Below is a small trained network, with its code and all its weights. Each question gives an input and a class and asks what happens when units are switched off, that is, made to give their printed mean instead of their output.

import numpy as np


def w(rows, s, z=0):
    codes = np.array(rows[::2]) - 128.0
    scale = np.full(codes.shape[1], s)
    scale[-1] = z or s
    return codes * scale


def f(y):
    return np.maximum(y, 0)


def log_softmax(a):
    a = a - a.max(-1, keepdims=True)
    return a - np.log(np.exp(a).sum(-1, keepdims=True))


def net(x, mask):
    res = np.array(x, float).reshape(1, 4) / 4 @ E
    y = f(res @ A[0][:, :-1].T + A[0][:, -1])
    res = res + np.where(mask, y, B[0][:, -1]) @ B[0][:, :-1]
    return log_softmax(res[-1] @ U[:, :-1].T + U[:, -1])


A, B = {}, {}
E = w([
[78,187,2,197,126],'x0',
[236,155,47,95,64],'x1',
[207,57,122,221,200],'x2',
[92,31,126,158,43],'x3',
],0.0094)
A[0] = w([
[182,198,126,85,175,114],'n0',
[85,89,139,157,73,94],'n1',
[161,142,83,143,67,109],'n2',
[90,145,116,81,81,84],'n3',
[82,160,118,75,86,165],'n4',
[232,69,115,217,179,110],'n5',
[107,97,193,102,156,101],'n6',
[103,157,134,69,83,79],'n7',
[178,97,120,62,104,73],'n8',
[96,159,145,74,114,89],'n9',
[134,109,180,61,129,85],'n10',
[127,140,87,165,154,101],'n11',
[103,176,155,120,207,131],'n12',
[97,81,185,75,173,115],'n13',
[152,187,140,127,172,77],'n14',
[84,173,132,47,89,140],'n15',
[123,44,116,106,43,107],'n16',
[168,90,218,107,136,102],'n17',
[186,86,193,77,132,92],'n18',
[103,144,65,181,140,100],'n19',
[160,75,139,197,205,93],'n20',
[82,150,127,74,94,88],'n21',
[54,143,85,177,154,105],'n22',
[34,158,103,201,161,110],'n23',
[47,173,131,42,117,84],'n24',
[173,137,110,123,93,254],'n25',
[122,155,49,134,109,99],'n26',
[223,138,96,94,43,78],'n27',
[103,25,106,160,39,138],'n28',
[176,65,145,41,161,101],'n29',
[3,96,184,166,155,142],'n30',
[96,141,138,107,54,136],'n31',
],0.011,0.0072)
B[0] = w([
[15,174,91,61,182,185],'n0',
[67,196,110,105,167,178],'n1',
[161,156,156,140,136,186],'n2',
[135,101,93,142,128,174],'n3',
[139,87,111,120,131,208],'n4',
[138,50,65,108,121,253],'n5',
[168,167,122,170,113,178],'n6',
[146,73,76,127,111,173],'n7',
[178,174,125,171,125,165],'n8',
[152,104,79,129,134,167],'n9',
[118,176,99,166,89,170],'n10',
[104,130,111,135,94,171],'n11',
[78,143,135,89,190,185],'n12',
[188,167,136,166,97,189],'n13',
[72,143,94,122,138,158],'n14',
[153,69,110,123,133,212],'n15',
[68,173,114,113,156,200],'n16',
[124,143,111,142,83,198],'n17',
[87,165,100,141,78,194],'n18',
[104,126,122,173,75,198],'n19',
[139,66,63,105,128,212],'n20',
[136,80,80,132,119,177],'n21',
[138,171,137,162,71,206],'n22',
[178,169,144,173,87,225],'n23',
[131,73,104,136,131,206],'n24',
[157,105,236,133,156,223],'n25',
[139,167,148,169,95,194],'n26',
[255,164,206,189,186,209],'n27',
[38,184,95,52,204,236],'n28',
[99,155,94,148,73,185],'n29',
[243,132,188,160,198,252],'n30',
[140,89,79,114,149,188],'n31',
],0.0097,0.011)
U = w([
[144,5,70,123,118,96],'0',
[137,177,113,161,10,115],'1',
[186,131,170,149,168,129],'2',
[67,157,100,82,193,116],'3',
[130,76,169,117,131,252],'4',
[87,84,172,97,87,98],'5',
],0.015,0.012)

Each question gives the input, the list of numbers given to net, and the class t.
The units are the neurons (one row each of A and B). Each row of codes is followed by its name. A weight is (code - 128) times the scale printed after its matrix; where a second scale follows, it is the last column's (A, B and U).
mask holds one flag per neuron, in row order. A switched-off neuron (its flag False) gives its mean, the last column of its row in B, instead of its output. The means were averaged over made-up inputs and are rounded, as every weight is.
A unit's drop is (log p(t) with every unit on - log p(t) with that unit switched off) / (log p(t) with every unit on - log p(t) with every unit switched off).
The circuit of an input: a set's keep is (log p(t) with only the set's units on - log p(t) with every unit switched off) / (log p(t) with every unit on - log p(t) with every unit switched off). Starting from the 12 units with the biggest drops (on a tie, the unit counted first), units are removed one at a time, each time the one whose removal leaves the highest keep (on an exact tie, the one counted first), for as long as the keep stays at least 0.8.
units of the circuit, in order: the units of the circuit, biggest drop first
most important unit: the unit with the biggest drop
k most important neurons: the k neurons with the biggest drops, biggest first
drop when u is switched off: that unit's drop, to one decimal
input [1,6,1,4], class 2: most important unit	n27
input [5,-4,-6,8], class 3: 2 most important neurons	n28; n1
input [-1,-5,-1,5], class 2: 2 most important neurons	n30; n0
input [2,0,0,0], class 4: 2 most important neurons	n18; n29
input [-8,-2,-3,-8], class 1: 3 most important neurons	n13; n28; n10
input [-3,3,1,5], class 3: units of the circuit, in order	n28; n16
input [-3,6,-5,-7], class 3: 2 most important neurons	n0; n30
input [7,-4,5,-1], class 1: 2 most important neurons	n23; n22
input [-1,7,4,8], class 3: 3 most important neurons	n28; n16; n30
input [-6,-5,7,3], class 0: 2 most important neurons	n20; n5
input [-1,-6,-3,-5], class 2: 3 most important neurons	n30; n28; n13
input [1,7,-5,-8], class 3: 4 most important neurons	n0; n30; n14; n23
input [-6,-7,6,7], class 2: 4 most important neurons	n30; n13; n6; n0
input [3,3,4,-7], class 3: units of the circuit, in order	n0
input [-4,-8,6,7], class 2: 2 most important neurons	n30; n13
input [8,6,-8,3], class 0: 3 most important neurons	n15; n31; n4
input [-8,-5,-6,8], class 1: drop when n18 is switched off	0.2
input [3,-5,5,-4], class 0: drop when n28 is switched off	0.2
input [-8,-7,5,-6], class 1: drop when n29 is switched off	0.1
input [-5,4,7,-8], class 3: most important unit	n0
